[127 125 151 127 151 108] = j76
[146 146 146 146 126 186] = j2
[123 139  99 102 113 157] = j930
[125 126 168 203 168 139] = j183
[156 156 112 113 156  89] = j633
[123 139 124 102  99 153] = j265
[140 112 167 200 201 121] = j771
howmany j2: [146]
4
howmany j930: [139]
1
which: [124 140 124 102  99 153]
j265
howmany j76: [127]
2
howmany j265: [123]
1
howmany j183: [126]
1
howmany j633: [157]
0

[157 106 168 172 105 103 108 168 136 107 155 172 109 105 103 106 166 108
 104 168 108 167 104 109 103  83 158 112 106 170 164 103 103 107 169 161
 102 109 166 106 109 105 166 171 110 144] : j221
[206  79 209 207  79  78  80 205 201  79 204 207 172  78  78  81 208  80
  80 209  80 206  78  80  79 106 205  93  83 208 205  78  81  80 205 205
  79  81 204  78  96  79 203 204  81 207] : j977
[157 106 168 172 105 103 108 168 136 107 155 172 109 105 103 106 166 196
 104  79 108 167 104 109 103  83 158 112 106 170 164 103 103 107 169 161
 102 109 166 106 109 105  75 171 110 172] : j388
[134 113 147 150 112 110 114 149 122 114 134 149 109 112 111 113 142 115
 111 146 114 147 112 115 111  95 139 118 113 146 145 111 111 114 150 140
 110 115 145 114 117 112 147 151 116 150] : j798
[206  79 209 207  79  78  80 205 201  79 204 207 172  78  78  81 208  80
  80 209  80 206  78  80  79 106 205  93  83 208 205  78  81  80 205 205
  79  81 204  78  96  83 182 184  85 184] : j477
[130 102 137 139 101 100 103 139 126 103 130 139 115 102 101 102 135 103
 101 137 102 138 101 104 101  97 133 106 102 137 137 101 101 103 140 134
 100 104 137 102 106 102 138 141 104 139] : j331
[157 106 168 172 105 103 108 168 136 107 155 172 109 105 103 106 166 108
 104 168 108 167 104 109 103  83 158 112 106 170 164 103 103 107 169 161
 102 109 166 106 109 105 166 171 110 172] : j440
[ 92 184  90  89 184 183 182  89  94 183  91  88 127 183 184 182  93 183
 184  90 182  87 184 183 183 163  91 173 180  90  88 183 181 182  88  90
 183 184  89 184 172 184  87  87 182  88] : j435
j388
[157 106 168 172 105 103 108 168 136 107 155 172 109 105 103 106 166 196
 104  79 108 167 104 109 103  83 158 112 106 170 164 103 103 107 169 161
 102 109 166 106 109 105  75 171 110 172]
j477
[206  79 209 207  79  78  80 205 201  79 204 207 172  78  78  81 208  80
  80 209  80 206  78  80  79 106 205  93  83 208 205  78  81  80 205 205
  79  81 204  78  96  83 182 184  85 184]

[ 63  63 151 108 171] = j170
[156 101 109 109 156] = j271
[157 158 146 104 157] = j937
[159 106 147 107 159] = j988
which: [ 63  63 151 108 171]
j170
howmany j170: [108]
1
has: [159 106 147]
yes
which: [ 64  64 151 109 170]
j170
j271
[156 101 109 109 156]

[155 122  81 107]  j443
[181  82  82  82]  j464
[108  83 161 167]  j672
[ 62 208 208 208]  j917
[135 209 157 159]  j189
has: [209 158 159]
no
has: [208 208]
yes
howmany j464: [82]
3
where: [155]
j443, 0
howmany j917: [209]
0
j443
[155 122  81 107]

[117 138 159 131  93 106 151  97 148  65 138 117 137 135 203  86 113  97
 189 149] = j915
[168 162 158 166 105 106 147  91 148  88  98  95 124 126 166 107  96  73
 190 134] = j431
[145 154 157 150  98 105 151  90 149  74 119 105 134 130 190  96 104  82
 192 140] = j167
[176 163 158 171 110 109 144  94 147  96  88  91 115 125 150 112  92  71
 187 133] = j55
[131 146 158 141  95 104 152  93 148  69 129 111 137 133 198  91 108  89
 192 145] = j596
[104 129 162 122  91 108 149 103 146  63 145 123 134 138 203  83 118 107
 185 153] = j572
[179 142 147 175 120 132 123 120 138 130  66  87  75 124  88 120  82  76
 164 134] = j362
[181 161 158 175 113 113 139  99 145 105  79  88 105 123 134 115  89  71
 183 132] = j948
[157 159 157 158 102 105 150  90 148  80 108 100 130 128 179 102 100  76
 192 137] = j821
[183 157 156 177 116 118 134 105 143 113  73  87  95 123 117 118  86  72
 177 132] = j108
[183 150 152 177 119 125 128 112 141 122  68  86  84 124 102 120  84  73
 171 133] = j10
j167
[145 154 157 150  98 105 151  90 149  74 119 105 134 130 190  96 104  82
 192 140]
has: [111 137]
yes
which: [179 143 148 175 120 132 124 119 138 129  66  87  75 125  89 121  83  77
 164 134]
j362
has: [145 154 157 150  98]
yes
which: [117 138 159 131  93 106 151  97 148  65 138 117 137 135 203  86 113  97
 189 149]
j915

[186 115 114  81 116 106  74 133 182] : j610
[119 167  92 119 141 126 164 130 129] : j186
[ 76 112 126 102 147 125  93 128  95] : j269
[160 113 113 109 110 162 113 160 113] : j85
[114 142  75 169 108 107 109 162 107] : j940
where: [133]
j610, 7
where: [142]
j940, 1
j610
[186 115 114  81 116 106  74 133 182]
where: [92]
j186, 2
howmany j940: [169]
1
which: [159 113 114 110 111 161 112 160 110]
j85
howmany j85: [112]
0

